Each row has two labels, one from each of two sets.
-25.3, 5.1, 22.1, -1.4, 1.9, -17.7, -11.3, -50.5, -13.2, -44.7, -34.6, -28.3, -15.9, -14.4, -7.1, 16.1, 3.8 => Q, pegod
-41.4, -10.5, 22.6, -12.8, 0.0, -44.5, 4.8, -17.0, -28.2, 3.1, -56.4, -36.2, -4.4, -25.9, 13.0, 16.6, 0.8 => B, buk
-2.8, 3.1, -45.1, 7.0, 7.0, -35.1, -1.6, -23.6, 7.0, 74.7, -64.8, -13.7, 28.6, -18.4, 27.4, 28.5, 0.7 => T, buk
-20.0, 10.6, -4.3, -4.8, 3.9, 2.2, 6.3, -42.5, 33.5, 27.4, -84.6, -30.8, 33.9, -15.4, 59.6, 28.9, -11.6 => B, daluk
-18.1, 4.7, -0.4, -15.5, 3.6, -15.3, -7.5, -77.8, -10.5, 6.4, -47.6, -10.9, -21.4, -32.9, -5.3, -2.4, -24.0 => B, daluk
-3.9, -26.6, 20.7, 1.0, -7.1, -6.5, -7.7, -20.3, 11.8, 7.7, -2.2, -26.9, -17.4, -12.1, -31.9, 8.7, 11.9 => T, daluk
-16.2, 18.3, -0.2, 4.0, 10.8, -15.7, -7.7, -3.7, -8.0, -10.8, -78.8, -18.4, 30.6, 9.5, 47.6, 26.3, 4.0 => T, Peb
-19.2, 11.1, 24.3, -15.1, 11.4, -8.6, -2.2, -23.6, -27.2, -35.7, -34.8, -35.0, -21.2, -10.1, 29.9, 7.7, 5.6 => B, buk
-6.3, 6.3, 17.8, -6.3, -0.7, -27.5, -10.2, 1.3, 3.0, -1.9, -27.7, -8.2, -9.7, -27.1, 1.9, 19.0, -1.1 => T, daluk
-36.8, -8.6, 9.2, -14.7, 11.2, -23.7, -6.6, -78.1, -3.7, 63.6, -62.7, -24.2, 9.7, -20.2, -21.8, -8.2, 6.4 => Q, pegod
-3.3, 1.2, -2.5, 5.5, 1.7, -31.4, -3.3, -36.6, -41.5, 11.1, -54.8, -24.3, -19.9, -36.0, 33.3, 14.9, -11.5 => B, daluk
2.4, 3.8, -19.0, -9.6, -14.7, 38.3, 1.0, -63.9, -17.2, 18.5, -13.4, 15.3, -24.4, -20.8, -3.9, -7.0, 14.4 => Q, buk

Each row has two labels, one from each of two sets.
12.3, 14.0, -6.7, 35.4, -7.2, 18.9, 22.2, 25.6, -17.2, -11.6, -6.0, -14.4, 13.3, 17.9, -19.6, -3.9, 12.3 => Y, (5)
-3.9, -1.1, 9.6, -15.9, 0.0, -13.3, -9.4, 10.4, 3.4, 21.6, 5.2, 11.9, -4.6, 20.1, -8.9, 4.6, -3.3 => C, (10)
15.8, 3.0, 34.4, -22.1, -1.4, 13.2, -4.3, -13.4, -3.3, -7.1, 7.8, 0.8, 3.3, 11.7, -18.4, 15.2, -14.6 => C, (11)
12.8, 6.3, 30.4, 4.6, -7.3, -5.9, -3.0, 16.7, 4.2, -1.2, 8.9, -37.0, 3.2, 16.5, -7.0, 0.9, 12.1 => Y, (11)
4.4, 25.5, 3.3, 7.7, -6.6, 5.1, 10.4, 23.0, -8.2, 15.5, 17.7, 27.9, 33.7, 9.0, -4.1, -19.2, -13.5 => Y, (11)
15.3, 7.5, 27.3, -6.8, 6.9, -1.1, -9.7, 26.3, -0.6, -35.3, -7.2, -12.6, -9.1, 20.4, -38.2, 7.3, 19.6 => C, (11)
7.9, 14.5, -2.5, -3.5, 5.7, 2.5, 6.6, -18.3, -25.2, 30.3, 6.3, -0.5, 8.7, 13.0, -21.4, -7.3, -16.8 => C, (11)
10.8, 17.0, 15.0, 12.4, 0.4, 9.6, 23.8, 51.2, 1.6, -21.5, 16.3, 18.4, 7.6, 16.2, -32.6, -7.7, 37.6 => C, (5)
7.5, 9.4, 18.2, 3.5, -2.5, 2.8, -14.2, -6.8, 1.7, -9.7, -1.8, 10.9, -0.3, 8.6, -13.0, -6.1, -19.7 => Y, (11)
8.3, -4.1, 17.1, 5.5, 1.0, -7.9, -3.1, 0.3, 0.7, -9.1, 10.2, -8.4, 17.7, 6.9, 3.4, -18.1, 13.2 => C, (11)
